Below are the code and all the weights of a small trained network. Each question names an input and a class and asks about switching units off, where a switched-off unit gives its printed mean instead of its output.

import numpy as np


def w(rows, s, z=0):
    codes = np.array(rows[::2]) - 128.0
    scale = np.full(codes.shape[1], s)
    scale[-1] = z or s
    return codes * scale


def f(y):
    return np.maximum(y, 0)


def log_softmax(a):
    a = a - a.max(-1, keepdims=True)
    return a - np.log(np.exp(a).sum(-1, keepdims=True))


def net(x, mask):
    res = np.array(x, float).reshape(1, 8) / 4 @ E
    y = f(res @ A[0][:, :-1].T + A[0][:, -1])
    res = res + np.where(mask, y, B[0][:, -1]) @ B[0][:, :-1]
    return log_softmax(res[-1] @ U[:, :-1].T + U[:, -1])


A, B = {}, {}
E = w([
[203,137,168,12,110,145,43,153],'x0',
[124,127,145,116,150,135,135,140],'x1',
[156,82,165,44,105,9,206,91],'x2',
[107,48,248,211,30,105,65,180],'x3',
[229,134,147,209,166,108,125,95],'x4',
[45,199,205,129,122,56,54,2],'x5',
[124,129,126,130,131,126,127,129],'x6',
[126,124,133,127,130,132,126,123],'x7',
],0.0084)
A[0] = w([
[148,69,64,130,121,127,147,246,12],'neuron 1',
[113,198,149,153,125,199,54,169,29],'neuron 2',
[243,147,191,23,19,171,24,154,87],'neuron 3',
[79,77,123,215,86,115,166,136,176],'neuron 4',
[217,14,61,133,103,201,194,183,54],'neuron 5',
[233,119,111,235,157,76,123,103,214],'neuron 6',
[117,133,92,147,176,213,28,154,57],'neuron 7',
[156,89,133,60,44,104,194,93,44],'neuron 8',
[159,97,196,95,156,61,184,121,2],'neuron 9',
[69,98,110,179,175,204,83,115,46],'neuron 10',
[93,102,220,178,120,104,87,227,23],'neuron 11',
[1,97,50,91,66,132,125,153,232],'neuron 12',
[145,55,209,159,48,115,74,162,110],'neuron 13',
],0.0081,0.0053)
B[0] = w([
[57,144,170,160,100,156,82,47,204],'neuron 1',
[82,55,95,204,48,73,163,124,176],'neuron 2',
[151,202,193,191,142,174,239,145,255],'neuron 3',
[201,193,170,34,135,160,240,120,231],'neuron 4',
[68,146,170,116,117,177,70,8,249],'neuron 5',
[151,64,177,138,185,166,67,211,227],'neuron 6',
[126,55,53,147,22,63,178,172,186],'neuron 7',
[78,52,75,178,55,42,132,187,191],'neuron 8',
[68,10,12,221,52,1,94,131,177],'neuron 9',
[122,76,123,104,64,33,175,107,176],'neuron 10',
[135,171,16,65,134,146,90,113,209],'neuron 11',
[209,107,206,153,246,111,58,220,249],'neuron 12',
[163,167,27,50,190,147,134,64,255],'neuron 13',
],0.0064,0.01)
U = w([
[116,81,55,153,58,80,141,153,55],'0',
[158,145,126,119,147,120,131,147,254],'1',
[158,188,3,56,176,132,134,104,77],'2',
[65,162,201,136,107,127,40,40,85],'3',
[160,182,156,145,145,126,224,157,115],'4',
[156,135,124,114,139,123,107,153,212],'5',
[169,105,160,139,187,112,33,214,82],'6',
],0.012,0.0084)

Each question gives the input, the list of numbers given to net, and the class t.
The units are the neurons (one row each of A and B). Each row of codes is followed by its name. A weight is (code - 128) times the scale printed after its matrix; where a second scale follows, it is the last column's (A, B and U).
mask holds one flag per neuron, in row order. A switched-off neuron (its flag False) gives its mean, the last column of its row in B, instead of its output. The means were averaged over made-up inputs and are rounded, as every weight is.
A unit's drop is (log p(t) with every unit on - log p(t) with that unit switched off) / (log p(t) with every unit on - log p(t) with every unit switched off).
The circuit of an input: a set's keep is (log p(t) with only the set's units on - log p(t) with every unit switched off) / (log p(t) with every unit on - log p(t) with every unit switched off). Starting from the 12 units with the biggest drops (on a tie, the unit counted first), units are removed one at a time, each time the one whose removal leaves the highest keep (on an exact tie, the one counted first), for as long as the keep stays at least 0.8.
units of the circuit, in order: the units of the circuit, biggest drop first
unit that matters most: the unit with the biggest drop
k most important neurons: the k neurons with the biggest drops, biggest first
input [-7,-8,6,8,-1,5,-8,5], class 2: units of the circuit, in order -> neuron 13; neuron 4; neuron 11
input [-8,-6,2,-6,-6,4,-8,3], class 4: unit that matters most -> neuron 13
input [-3,-4,8,3,8,-4,-3,-3], class 0: 4 most important neurons -> neuron 9; neuron 12; neuron 8; neuron 3
input [-3,4,8,-8,7,3,8,3], class 0: units of the circuit, in order -> neuron 9; neuron 13
input [-4,1,0,7,5,7,3,7], class 1: units of the circuit, in order -> neuron 5; neuron 4
input [7,7,3,-5,-7,-1,3,-5], class 4: units of the circuit, in order -> neuron 3; neuron 13
input [5,-8,-8,-4,-2,0,6,0], class 0: units of the circuit, in order -> neuron 7; neuron 2
input [-5,3,5,8,-3,2,-7,0], class 2: units of the circuit, in order -> neuron 13; neuron 11
input [7,4,-8,7,-7,-6,-2,-4], class 0: 2 most important neurons -> neuron 7; neuron 2
input [6,2,-2,2,-8,3,4,-6], class 6: 2 most important neurons -> neuron 12; neuron 4
input [5,-8,4,7,8,3,4,7], class 5: 3 most important neurons -> neuron 13; neuron 12; neuron 6
input [-4,2,1,-2,-5,-1,1,1], class 6: units of the circuit, in order -> neuron 12; neuron 13
input [0,2,5,-3,-2,-8,1,-3], class 3: units of the circuit, in order -> neuron 5; neuron 1
input [-4,7,-4,6,3,6,-2,-3], class 5: unit that matters most -> neuron 5
input [2,5,7,-2,-2,7,-5,-6], class 0: units of the circuit, in order -> neuron 9; neuron 8
input [-1,8,-1,-6,-7,-4,-4,6], class 5: units of the circuit, in order -> neuron 13; neuron 12
input [-8,-7,-6,-4,1,6,-2,-3], class 4: units of the circuit, in order -> neuron 5; neuron 13
input [-5,-3,-2,7,-3,2,-6,-7], class 1: 3 most important neurons -> neuron 12; neuron 5; neuron 10
input [-2,0,6,-4,-2,-4,8,1], class 0: 2 most important neurons -> neuron 8; neuron 13
input [7,7,3,-3,3,2,3,3], class 4: unit that matters most -> neuron 3
input [5,4,4,-3,-7,-6,-7,6], class 6: 3 most important neurons -> neuron 12; neuron 4; neuron 13
input [2,-2,-7,2,3,6,7,-3], class 0: 3 most important neurons -> neuron 7; neuron 2; neuron 5
